Here is a tiny trained network, its code and every weight. The questions are about switching its units off for an input and a class, where a switched-off unit gives its printed mean instead of its output.

import numpy as np


def w(rows, s, z=0):
    codes = np.array(rows[::2]) - 128.0
    scale = np.full(codes.shape[1], s)
    scale[-1] = z or s
    return codes * scale


def norm(h):
    return h / np.sqrt((h * h).mean(-1, keepdims=True) + 1e-5)


def f(y):
    return y / 2 * (1 + np.tanh(0.7978845608 * (y + 0.044715 * y**3)))


def log_softmax(a):
    a = a - a.max(-1, keepdims=True)
    return a - np.log(np.exp(a).sum(-1, keepdims=True))


def net(x, mask):
    res = np.array(x, float).reshape(1, 2) / 4 @ E
    u = 0
    for l in range(2):
        y = f(norm(res) @ A[l][:, :-1].T + A[l][:, -1])
        res = res + np.where(mask[u : u + 4], y, B[l][:, -1]) @ B[l][:, :-1]
        u += 4
    return log_softmax(norm(res)[-1] @ U[:, :-1].T + U[:, -1])


A, B = {}, {}
E = w([
[136,85,130,149,161,99,254,234,187,149],'x0',
[99,77,96,71,119,222,85,192,149,9],'x1',
],0.0071)
A[0] = w([
[128,80,139,122,101,107,55,100,122,115,181],'0.n0',
[120,126,159,164,127,88,247,200,174,150,13],'0.n1',
[163,180,156,228,144,63,137,171,172,254,62],'0.n2',
[14,27,173,76,77,140,193,196,211,93,253],'0.n3',
],0.0081,0.0055)
B[0] = w([
[152,90,156,189,150,106,175,168,154,212,169],'0.n0',
[200,141,34,204,101,252,156,135,189,155,193],'0.n1',
[35,132,195,46,104,63,50,92,51,80,210],'0.n2',
[176,23,120,131,159,156,188,202,161,83,246],'0.n3',
],0.011,0.013)
A[1] = w([
[208,42,132,71,232,101,94,149,98,26,3],'1.n0',
[126,14,239,140,206,103,159,157,178,38,16],'1.n1',
[237,163,80,207,162,200,48,37,106,182,67],'1.n2',
[62,16,205,1,185,104,154,145,156,25,106],'1.n3',
],0.009,0.0059)
B[1] = w([
[70,138,145,126,107,46,123,59,84,201,209],'1.n0',
[109,254,131,72,122,79,18,67,48,138,254],'1.n1',
[164,105,87,138,131,197,204,201,200,64,187],'1.n2',
[79,217,188,162,101,106,87,34,76,200,249],'1.n3',
],0.014,0.008)
U = w([
[52,222,227,78,74,44,55,47,74,192,3],'0',
[213,51,86,195,191,231,218,237,252,69,253],'1',
],0.013,0.0053)

Each question gives the input, the list of numbers given to net, and the class t.
The units are the neurons (one row each of A and B). Each row of codes is followed by its name. A weight is (code - 128) times the scale printed after its matrix; where a second scale follows, it is the last column's (A, B and U).
mask holds one flag per neuron, layer by layer. A switched-off neuron (its flag False) gives its mean, the last column of its row in B, instead of its output. The means were averaged over made-up inputs and are rounded, as every weight is.
A unit's drop is (log p(t) with every unit on - log p(t) with that unit switched off) / (log p(t) with every unit on - log p(t) with every unit switched off).
The circuit of an input: a set's keep is (log p(t) with only the set's units on - log p(t) with every unit switched off) / (log p(t) with every unit on - log p(t) with every unit switched off). Starting from all 8 units, units are removed one at a time, each time the one whose removal leaves the highest keep (on an exact tie, the one counted first), for as long as the keep stays at least 0.8.
units of the circuit, in order: the units of the circuit, biggest drop first
top k neurons: the k neurons with the biggest drops, biggest first
top k neurons in layer l: the k neurons of layer l with the biggest drops, biggest first
drop of u: that unit's drop, to one decimal
input [8,-4], class 1: units of the circuit, in order : 0.n1
input [8,8], class 0: top 2 neurons in layer 1 : 1.n1; 1.n3
input [-6,-2], class 1: top 2 neurons : 0.n2; 0.n3
input [-7,-6], class 1: top 3 neurons : 0.n2; 0.n3; 1.n2
input [-7,-4], class 1: top 2 neurons : 0.n2; 1.n2
input [6,5], class 1: top 2 neurons : 0.n2; 0.n1
input [-6,1], class 1: top 2 neurons : 0.n3; 0.n2
input [7,4], class 1: top 2 neurons : 0.n1; 0.n2
input [-4,1], class 1: top 2 neurons : 0.n3; 0.n2
input [-8,2], class 1: top 2 neurons in layer 0 : 0.n3; 0.n2
input [7,-1], class 1: drop of 0.n1 : 1.7
